[ 45  46 -11 -13  -1  18 -13 -33  24  15  16  25  34  46  23  44 -16  -8
 -25 -18 -32  -1 -22  61 -24  36   6 -36  24   2 -22 -20  24 -17 -37  54
 -18 -18 -24]
K_526
[ 46  27  21   2  31  35 -29 -25 -40  75 -24  29  -5  28  17  -7  46   3
 -32  19  14   7  -1  24 -24 -15  15  29  29 -42 -28  22  25  23 -15  -3
   7  13 -25]
K_596
[  12   37   25   59   15  -15   36  -19   21   -1   56  -11   47   19
  -17  -30   -5  -40  -13  101   87  -34   79   85  -18  -15 -114   40
   61  -43  -34   10  -32  -10   66  -81  -30   -8    6]
K_110
[ 11 -19  32 -34  37 -41  -8   6  43 -45  12  31  40  24  -5   0  -9  17
  21  -5  21  -3   6   2 -45   1 -13  -3   6  18 -10   2 -12 -20   6  57
  -4 -20   3]
K_33
[ 10  40 -13  -1  42  13   7  10  50  33  18 -38 -15  25  12  14 -25  -5
  12 -32   4 -20   4  40 -15  19 -19  -9  10 -16 -14 -26 -14 -11 -29  39
  -8 -21 -30]
K_33
[ -9 -22  -4 -29  -3 -27 -11 -37  28 -46  33  16  13  35 -25  -5 -16   8
  -1 -22 -41   4 -45  19   4  19 -13 -11 -38  34   2  30  -7  37  -7  83
  -7  -7  -7]
K_526
[ -1  25  22  -3  -1  11  -7  20  19 -12 -14 -10  21  14  34  -1 -14  -2
 -16  -5  25 -12  24  21   3   8 -32  11  16  12   2 -11   3  -3 -17  10
 -35 -34 -31]
K_596
[  5  23  35 -30  48  -5 -36 -13 -47  43 -35  42 -37  14  12 -27  38  15
 -24  -6 -17  26 -28 -32 -14 -35  78  -2 -22  -1  -8  68  -3  41  17  -4
  15  12  -3]
K_596
[ -7 -41 -18 -13  -4 -51  -3   7  23 -45 -12  16  30  13 -41 -21 -10  20
  15  21 -17   7 -17  12 -20   0 -33  -3 -14  11   2  16  -7 -11  10  40
  13  -9  -5]
K_174
[-40  33  58 -43  24 -31 -17  16  29 -18  -1  32  55  57  -1  31 -10 -10
  26  14   9   6  11  26 -13  36 -34 -24  -3   0 -12 -42 -21 -26   2  56
 -27  15   2]
K_428
[ 45  19  42 -19 -14  -2   2  14   1  45 -80  24 -10   8  27  17  32  -5
 -14  32 -59  14 -50   3   1 -36  16 -55   8 -23  -8  16   2 -24  17  16
  -3   9  -7]
K_985
[ 30   3  -3   2  -7  10 -25  -4  28  -4 -21   7  -3 -16   6   3  10  -3
 -33 -11  -7  26 -40  -3   5 -38  78 -28 -22  15 -23  47  -9   9 -13   4
   8  17 -17]
K_33
[ -2  44  -4  -9  47  20  20 -17 -39  58  28 -21 -63  27  12  -7  28  28
  16 -40 -12 -35 -31 -13  17 -22  29  10 -29 -23   8  65  -2  51  15   1
  13  -8   2]
K_33
[ 26 -23  32  -8   2  -7   6   9  11   9 -13   5 -11  -3 -18   1  23  25
  -8  20 -25   7 -52  -6  13 -29  33   4 -17 -18 -23  42 -19  29   7  16
   0   8  -3]
K_867
[  5 -26  35  25  -6 -32  -4  62  69 -29   8  -6  25   4  14  23   1  -7
  25  -5  25   6  12   7   8   2 -17  35 -29  30   9 -12  10 -20   4  20
  10  31  -8]
K_428
[ 56 -54 -17  35 -66  -2 -23  -6  45  -1 -33  24  -3 -56  18 -20   7 -27
 -14 -14   8  21 -27  24  -4  -2  33  30  21  -3 -49  20  22  10 -19 -12
 -22 -21  18]
K_596
[ 36   7  17  -6  21 -16  -6   8  -1  35 -14   7  16  27  -5  19  27   9
 -29  25 -35  17 -52  26 -12 -25  21 -16  -5 -19 -34  34  -4  12   1  17
  28  30 -17]
K_33
[ 31  12  24 -11  16   2 -14  12   0  18  -4  17  27   6   0   2  14  32
 -24  26 -22  28 -24  14 -43 -25  42  -1   7  -5 -32  45  17   8  -6  -2
  29  -6   9]
K_52
[  0  41  20 -22  29  15  17  18  -2  49  -7 -31 -26  22 -12   3  15  30
  13 -11 -38 -27 -17 -18 -14 -18  20 -19 -32  -7  11  48 -31  -2  29 -15
  25 -12  -3]
K_638
[  9 -21  17 -34  30 -36 -15 -38  26 -39  -4 -11  41  12  -3  -9  -8   2
  34 -22   7  19   6  -1  -9   5 -32 -25  14  22  38 -39 -10 -11 -13  70
 -10 -20  22]
K_985
[ 54  -6  25   4   7 -10  20   9  34  29 -14 -30 -18  19 -13  14  25  15
  -8  12 -38   0 -64  11  23 -34  41 -18   6 -23  -2  36  -8  -4  -9  32
   7   8 -18]
K_174
[-42  31  12 -31  48  26  20  27 -28  46  30 -25 -61  33  35  18   1  74
  37 -27  -4 -48  -1 -38  10 -23  23  59   6  -4  37  43  13  43  19   3
  22 -33 -11]
K_52
[-24  -3  -6 -17  50   5 -13 -12 -15 -16  15  19  -4  45 -10   1  20  -3
   4 -30  27   9  23  44 -28  41 -23  -9  15 -11 -20   8  -8 -26 -17  31
  14   2 -20]
K_596
[ -5   5  11 -10   8 -50 -26   2  27 -58 -11  37  37  15 -10 -25 -16 -14
  15   4   1  -5  13  10 -30  12 -52   8 -21   5  -5  12 -19 -20  17  52
 -13 -26  -5]
K_174
[ 24  28 -11   5   6  21  -9  -3  20  40  20 -27  -7 -10  36  -9 -37   0
 -26 -18  -6 -16   2  13 -16   9   9   5   9  -3 -10   3  -2  15 -18   9
 -15 -27 -44]
K_33
[  8  23  14 -19  14   5   4   9 -40  35  -3  -1  -4  19   2 -12  21  38
   9  -6  -8 -27 -19 -29 -16 -22  18  32 -20   0  10  54 -10  30  12  -7
  35 -10   4]
K_638
[ 16  -3  24 -15 -30  -5  21  -1  -4  38  -1 -28  -5  15 -23  -9  19  28
  20  16 -50 -25 -79 -39  21 -22  19   4 -56   4  22  56 -22  58  20   0
  18  -8  18]
K_526
[-11  24  -6   9  21  34  -6 -11 -28  75  18 -19 -62   5   6 -32  15   9
  31 -40  10 -30   2 -19  27 -15  23  53 -22 -28   5  73  -5  48  30  -8
  24 -16  -9]
K_52
[ 54  47   5  19   2  29  19  -5  25  11  12 -46  16   6  21 -11 -20   9
 -24 -25  22 -22   7  16  -5   7 -30 -13  23  -6 -14 -21  -7 -12 -36  24
 -29 -26 -14]
K_638
[ 35  -7   7  31 -20   6  24   2  53 -16  -4 -32  13 -28 -23   4 -14  11
   8  -1  20 -18 -29 -11   3   4  -7  -9 -17  -9 -12 -47   3  14 -24  27
 -41 -14 -20]
K_428
[-24   3 -67 -23  64   8   5 -29  20 -35   5 -43   7  35 -52   2 -34   7
   4 -25 -14   5   8  40  21  50 -34 -52  33 -15 -28 -51 -19 -32 -31  38
 -12 -40  -2]
K_526
[ 21  -1  27   0   8   0  -2  11  -5  10 -23   3   6  10   4  22  24  26
 -17  23 -19  19 -39   5 -10 -26  43  -1   4  -7 -11  32   4   7   5   3
  17   6 -11]
K_52
[ 40 -12  30   6  -4   2 -18  10   6   7 -30   9  16  -6  16 -19  30  19
 -28  36  -9  14 -36  26  -1 -33  29  11  -1  17 -19  66 -10  19  12 -16
  19  10   3]
K_526
[ 15  10  15   1  28   9 -17  -7  -2  27 -11  12 -12  15   8  -7  19  13
 -14   3 -13  18 -14  -2 -19 -23  50  11   2 -23 -15  48  11   6  10   8
   8  -1  -7]
K_52
[ 44  -5  25  -9  22  12  14  23  21  47 -19  12 -38  15  17  39  43  34
 -19  27 -37  -1 -57   3 -18 -29  38   8  24 -33 -26  51  -2   4  12   9
  28  10 -25]
K_867
[ 24   6  28 -22 -25 -20 -17   0  32 -74  -6  20  59  17  -9  11  -8  -8
   2 -16   3  14 -21  -6 -35  26 -10 -18 -17   3 -20 -20 -10 -28 -55  67
 -18 -17  28]
K_638
[  4 -26   6 -22  11 -18  16   8  28 -42  25   9  21  18 -25   4 -13  18
   6   3  15   0   2   3 -27  12 -38 -20  10  19 -20 -15 -26 -12  -3  36
   1  -9   6]
K_110
[-12  13  -7 -23   4   4   0  -8 -34  34  -6  -4 -22  10  -9 -12  22  23
  10  -4 -11 -21 -21 -21  16 -30  26  23 -19  -1  22  37  -1  39   3  -1
  11  -5  -5]
K_174
[ 57  27 -20  -6  38   1 -24 -43  30  14   8  -1 -14 -10  -7 -45 -32  14
  -2 -49 -29 -15 -41   5 -52  11   3  -8 -15 -21 -39  28 -32  40 -23  78
   1 -42 -19]
K_33
[ 30  -7  42  -3 -28 -24  -1  29  36 -25   8   0  50 -27  37 -11 -16   1
   1  13  26 -13   7 -20 -23  -3 -24  44  -9  37   4  -7  16  20  -8  11
 -13 -23   6]
K_985
[ 44 -11  26   2   2 -11 -20   8  11  18  -9  20   2  -1   2   5  25  11
  -7  17  -8   8 -46  11  -5 -28  41  22  -8  -6 -21  58  -2  34   6  18
  23  15   2]
K_110
[-23  19  34 -28   8 -22  -7 -21  12 -35  20  32  42  36  14   3 -18  -2
   8  27  -8  -4   4  30 -49  31 -61  -3   3 -26 -10  -4   6  -9   0  49
 -33 -35  -1]
K_985
[  5   9  86 -17 -45 -40 -73 -19 -61  19 -15 106  21  11  67 -19   8 -61
 -49  54   3  12  -3  17  11  -8 -14  38   8   2  -8  79 -24  22  49  23
  -6  -1 -65]
K_174
[ -8  17   3 -22  -5  27 -12 -29 -35  15  22  25 -18  -1  -7 -14   7  34
   9   7  -4 -20 -21  -7   8 -43  37  33 -13  15  24  52   9  60   0   8
  16 -12  -8]
K_174
[  1  24 -12 -32  -1   8   1 -23 -21  45  -7  21  -6  25   1  -1  14  14
  -1  10 -31 -14 -19   2  -8  -5   1  -3  -7   8  -3  16  13  33  13  -8
  -3 -18  18]
K_526
[ -4  24  15 -55  51   1 -40   7  32 -17  21  14  60  19  54  56 -14  18
 -14 -26   4  -6  35  38 -59  14  24  -6  38  45  22  -4  27 -30 -20  40
   2 -56 -47]
K_33
[ 29  29   1  -2  -7 -14  15  -2  36  -1  13 -15  56   8  13  13 -33  16
  12 -16  15 -19   0  16 -21  39 -35  -6  18  14  -9 -73   8   7 -33  36
 -38 -14   8]
K_428
[ -7  23   4  -6  17  -9 -11  -9  15 -42  40  20   9  34  19   8 -25  21
   2 -12   6  -5  15  21 -35  20 -23  18   1   6   5  24  15   0  -8  46
   2 -22 -18]
K_52
[ 25  -8   6  12  11   8   7  21 -19  38 -44  -6 -12  22  -4   9  45   0
 -28  24 -18  15 -30  17   1 -17  30  -3  14 -40 -29  37   2 -29   2 -16
  21  22 -13]
K_638
[  8  26  15   2  -6   5 -16   6  13  33 -21   7  -3   4  25  12  16  -2
  -7   8 -16  -5 -30  -1 -11   0  36  12 -14 -47 -11  40  -1   5   4   3
 -19 -11 -16]
K_867
[-54  43  38 -42  25   3   8  37  -8  44  27   6 -16  47   8  34  11  27
  39  12 -52 -16 -23  13 -35 -10  10  20 -29  -6  29  58  15  22  24  12
  38 -34   0]
K_52
[ 10  49  17  -8  -2 -10   2   8   3  16  18  -3  -5   5  17  -2  -1  24
  15  -8 -20 -38 -28  -3  -6 -26  21  20 -48   6  10  65  -5  48  18  -6
   8  -3  11]
K_33
[ 14  72  31 -25 111  -1  19 -15 -55  38  34 -14 -16  61   1 -24  23  95
  10 -15  14 -50  -5 -11 -15 -20 -25  14  -6 -23  11  72  14  58  32  17
  15 -34  -8]
K_596
[-14  32  -3 -19  36 -16  14  21  37  39   7 -40 -25 -13 -13   5 -11  55
  68  -7 -50 -35 -49 -14 -38   1  13  -6 -45  -2  25  38 -19  32  37   5
  53 -10  20]
K_985
[ 12  -9  17 -17   0  12  -2   5 -16  49  19   2 -40 -14  26 -18  12  17
   8 -27  16 -43   6 -48   4 -22  47  41  -9 -14   1  54   6  25  15 -18
  -6 -21  -9]
K_33
[ 28   1  45 -22 -39 -59  12 -48 -36   9 -15  37  67  30  14 -40 -25 -45
   8  48   6 -14  15 -19 -22   7 -48  47  11 -13  41 -68  32  36 -14  36
 -82 -40  15]
K_985
[ 12 -45  -2   8 -18  -9  13   1  -6  -1 -15   3  13   8 -48   6  40   3
  -8  15 -19  19 -50   1  21 -25  32  -1 -22 -15 -19  30  13  16  -4   3
  17  23  -4]
K_428
[  1  43  -6  -2  12  28   2  11  10  13  12 -20  -2  -1  18   4  17  10
  16 -26   5 -30  14   4   3 -45  24  12 -18  16  37  65  18   4  13 -20
  37 -15 -14]
K_985
[ 14 -34 -64  23 -15  -5  54   7  -1  28  22 -34 -40  33 -21  19  13 -15
 -16 -29  43 -23  -9  13  65  20 -32   0  28 -26 -30 -20  21   1 -29  19
 -12  25 -35]
K_110
[  3  26  29 -21  22  -4  11   0 -21  40  39   9 -32  34  12   5  27  25
   1 -18  -3 -26 -14 -17   3 -20 -19  18 -18  10   9  70   3  48  32   0
  33 -16 -14]
K_596
[-16  -1  42 -24  50 -46 -14  -7  39 -67  26  21  50  20   2  -5  -6   9
  17  -5  32   5  15   9 -55  21 -50   5 -13  10 -18  -4 -19  -9   8  57
 -14 -17   7]
K_985
[ 25  33   9  14   5   7  -3 -27  -3  24  28   4  16  14  14   7  -7  -9
 -10 -12  63 -27  22  25 -13  25 -42  21  23  -7 -15 -39   0  24 -24  13
 -23  -4 -39]
K_596
[ 52 -28  28   5   6  -6 -12  -3  19  17 -44  -9  15 -15   7  -5  32  14
   0  15  -8  17 -43   7 -14 -19  45   2   8 -24 -17  22  -3  -1 -10  12
   6  15   7]
K_985
[ -9  61 -20 -26  18  30  37   1 -38  17  -9 -28 -13  42   3  -9  19   6
 -32  -6 -45 -13   2 -16  21 -28 -38 -27  -8 -14   5  42 -14  11  12 -29
  -8 -54   2]
K_867
[-15  -9 -20   6 -44   7  11  -6  -3  -1   3  10 -33 -12 -23 -12  17  -4
  28 -39   0 -17 -38 -42  47 -24  44   9 -62  11  19  48  25  46   6  10
  -3   0   2]
K_428
[ 22  14  17  15 -10   7  20 -19   8   4  16 -39   5  13  -2  -9  -9 -15
 -26   7  19 -14   6   3  28   3 -42   4   2 -39  -4 -27 -23  13 -27  16
 -56 -12 -28]
K_867
[  3  10 -20 -40  19 -51   3  -5  55 -86  15  -7  87  29 -37  28 -40  62
  -2  13 -43  -5 -22  40 -77  24 -87 -29  14  23 -15 -28 -17   6 -22  51
  11 -49   7]
K_596
[ 13  22 -37   4  48   2   3   7  13  31  48 -15  23  10  14  -3 -17  25
  13 -55  42  -7  38  32 -30  26 -27  27  35  21 -29 -23  21   4 -15  19
  25 -13   6]
K_52
[ 23  -4   1  11 -22  -5   6   0   6  13  23  -4   3  -8  12   1 -24 -13
  -1  -4  31 -15  11  21  21   5 -20  21  11  22   4 -32   3  29 -16  18
 -22   1 -15]
K_110
[  8  42 -28   4  24  -6  14  -8  22  -3  18 -45  31  23  11   0 -31  10
 -15 -27  34 -22  16  26  23   6 -35 -15  22  15   3 -42  -3   2 -29  16
 -32 -29 -20]
K_526
[ 24  42 -17   8  -9  18  -4  -5  32  14 -12 -19  31  -5  17 -13 -27 -34
  -5 -20   1  -1   6  12 -15  15 -22 -18   0  -1  -8 -34   4 -11 -30  27
 -16 -21 -16]
K_985
[ 17   1  12  -8  34   9 -28 -11 -25  44   5  21  -6   8  21 -31  28  14
  -6   6  -1  -8  -1  -1 -24 -11  27  52   4  -6  -5  56  15  28  16  -6
  22  -1   6]
K_526
[ 55  56  15 -20 -37  18   2 -10   6  28 -21   4  19  -3  24  45  12  26
  20 -12 -16 -18 -78 -20 -10 -17  46 -25 -16  28  23  -6  -5  51 -26  29
   7  -3  26]
K_110
[  6   8 -13  28  19 -15 -23  21   9  56 -18 -33 -66 -15   8 -40  29 -34
   6 -59  19   2   3 -38  41 -12  23   8 -50 -30  -5  63 -19   4  16 -15
  27  15 -20]
K_428
[  5 -41   1 -66 -27   3  25  29  25  48 -39 -35  51  38  -1  37  -1  81
  48  33 -49 -19 -65  12 -54  18  46  41  46  -3  14 -43 -10  10 -64  16
   0 -35  31]
K_174
[ 12  23 -12   0  13   5   0   9  47   9  16 -39  16   5  15  22 -16  13
  11 -23  29 -23  11  16  -1  21  -8   1   6  12   7 -43   8  -9 -34  10
 -17 -18  -7]
K_526
[ 63  -7  40  -4  18  -2 -14   7  -1  36 -25  33 -25   3  17   1  48   7
 -22  -3   4   6 -33  -9 -10 -22  40   9   7   5 -28  62   6  19  15   6
  29   9 -17]
K_596
[ 34  11  58   1  34 -37   0  36  17  44  11  27   3  22  13  25  36  38
  -6  19  -7  -3 -38   5 -24 -31  50   9 -18  -5 -19  74  12  12  40  -3
  37  34 -18]
K_428
[-34 -11 -24 -18   5 -18 -18 -17  21 -46  20  10  18   3   1  -1 -16  -6
  11 -24   8   4  20  14 -37  25 -21  -7  -7  -5   3   0  10 -23 -17  32
  -5 -21 -11]
K_985
